Here is a tiny trained network, its code and every weight. The questions are about switching its units off for an input and a class, where a switched-off unit gives its printed mean instead of its output.

import numpy as np


def w(rows, s, z=0):
    codes = np.array(rows[::2]) - 128.0
    scale = np.full(codes.shape[1], s)
    scale[-1] = z or s
    return codes * scale


def norm(h):
    return h / np.sqrt((h * h).mean(-1, keepdims=True) + 1e-5)


def f(y):
    return y / 2 * (1 + np.tanh(0.7978845608 * (y + 0.044715 * y**3)))


def log_softmax(a):
    a = a - a.max(-1, keepdims=True)
    return a - np.log(np.exp(a).sum(-1, keepdims=True))


def net(x, mask):
    res = np.array(x, float).reshape(1, 3) / 4 @ E
    u = 0
    for l in range(2):
        y = f(norm(res) @ A[l][:, :-1].T + A[l][:, -1])
        res = res + np.where(mask[u : u + 6], y, B[l][:, -1]) @ B[l][:, :-1]
        u += 6
    return log_softmax(norm(res)[-1] @ U[:, :-1].T + U[:, -1])


A, B = {}, {}
E = w([
[228,189,189,246,94,155,150],'x0',
[1,143,202,185,225,235,89],'x1',
[157,198,104,90,94,186,18],'x2',
],0.0037)
A[0] = w([
[217,122,149,67,77,87,135,125],'0.n1',
[131,183,179,215,51,66,100,84],'0.n2',
[112,3,99,209,163,133,248,2],'0.n3',
[102,75,95,67,114,77,85,91],'0.n4',
[82,137,112,199,213,159,127,86],'0.n5',
[86,183,133,109,151,131,100,227],'0.n6',
],0.0045,0.0024)
B[0] = w([
[2,144,148,178,105,148,131,255],'0.n1',
[164,75,104,97,169,184,157,183],'0.n2',
[152,212,141,73,203,43,197,206],'0.n3',
[164,130,126,169,142,193,153,182],'0.n4',
[91,81,187,138,3,124,77,164],'0.n5',
[144,114,176,107,115,159,196,190],'0.n6',
],0.0082,0.0024)
A[1] = w([
[173,109,57,127,40,45,126,50],'1.n1',
[71,229,64,197,224,186,136,159],'1.n2',
[151,241,112,71,129,146,1,26],'1.n3',
[223,85,175,11,46,132,171,135],'1.n4',
[89,81,70,28,170,127,99,83],'1.n5',
[228,148,143,214,157,130,120,6],'1.n6',
],0.0094,0.0022)
B[1] = w([
[65,121,211,132,159,206,109,252],'1.n1',
[148,116,170,73,108,82,64,175],'1.n2',
[97,128,136,144,192,56,249,237],'1.n3',
[139,132,142,79,120,66,63,199],'1.n4',
[210,119,90,203,79,135,124,203],'1.n5',
[159,85,51,160,98,126,131,210],'1.n6',
],0.012,0.0043)
U = w([
[125,138,149,137,202,26,255,186],'0',
[27,103,218,163,106,253,90,213],'1',
[225,65,46,201,58,158,103,229],'2',
[158,143,144,17,105,55,35,148],'3',
[110,181,36,75,138,191,95,14],'4',
[111,155,48,61,153,189,95,1],'5',
[117,159,75,98,145,173,90,5],'6',
[115,188,69,111,148,178,90,9],'7',
],0.0093,0.0037)

Each question gives the input, the list of numbers given to net, and the class t.
The units are the neurons (one row each of A and B). Each row of codes is followed by its name. A weight is (code - 128) times the scale printed after its matrix; where a second scale follows, it is the last column's (A, B and U).
mask holds one flag per neuron, layer by layer. A switched-off neuron (its flag False) gives its mean, the last column of its row in B, instead of its output. The means were averaged over made-up inputs and are rounded, as every weight is.
A unit's drop is (log p(t) with every unit on - log p(t) with that unit switched off) / (log p(t) with every unit on - log p(t) with every unit switched off).
The circuit of an input: a set's keep is (log p(t) with only the set's units on - log p(t) with every unit switched off) / (log p(t) with every unit on - log p(t) with every unit switched off). Starting from all 12 units, units are removed one at a time, each time the one whose removal leaves the highest keep (on an exact tie, the one counted first), for as long as the keep stays at least 0.8.
circuit, biggest first: the units of the circuit, biggest drop first
unit that matters most: the unit with the biggest drop
k most important neurons: the k neurons with the biggest drops, biggest first
k most important neurons of layer l: the k neurons of layer l with the biggest drops, biggest first
input [1,0,3], class 3: circuit, biggest first : (1.n2)
input [-1,-3,3], class 3: circuit, biggest first : (0.n1 1.n2 0.n5)
input [8,5,-4], class 2: 2 most important neurons : (1.n6 0.n1)
input [-3,2,-3], class 3: 2 most important neurons : (1.n3 0.n1)
input [0,3,3], class 3: 2 most important neurons : (0.n6 0.n1)
input [4,-5,-3], class 1: 2 most important neurons of layer 1 : (1.n1 1.n3)
input [2,1,0], class 3: circuit, biggest first : (0.n1 1.n4)
input [4,-4,1], class 1: 2 most important neurons of layer 0 : (0.n4 0.n1)
input [-3,-1,0], class 3: circuit, biggest first : (1.n2 0.n4)
input [6,-8,-5], class 1: 3 most important neurons : (1.n1 0.n1 1.n3)
input [-1,0,3], class 3: 4 most important neurons : (0.n6 1.n4 1.n2 0.n4)
input [-1,2,0], class 3: 2 most important neurons of layer 0 : (0.n1 0.n6)
input [-7,6,7], class 0: 3 most important neurons : (1.n3 0.n1 0.n2)
input [8,-8,7], class 1: unit that matters most : 1.n1
input [1,5,6], class 0: 3 most important neurons : (1.n3 0.n1 1.n1)
input [3,1,-3], class 3: 2 most important neurons of layer 1 : (1.n3 1.n4)
input [6,1,6], class 0: 3 most important neurons : (1.n3 0.n4 1.n5)
input [7,-7,6], class 1: 3 most important neurons : (1.n1 0.n1 0.n3)
input [-6,-5,1], class 2: 2 most important neurons : (1.n5 0.n5)
input [7,-5,-4], class 2: unit that matters most : 1.n6
input [3,-1,3], class 3: 2 most important neurons of layer 0 : (0.n2 0.n5)
input [-4,3,1], class 2: 3 most important neurons : (0.n1 1.n1 1.n5)
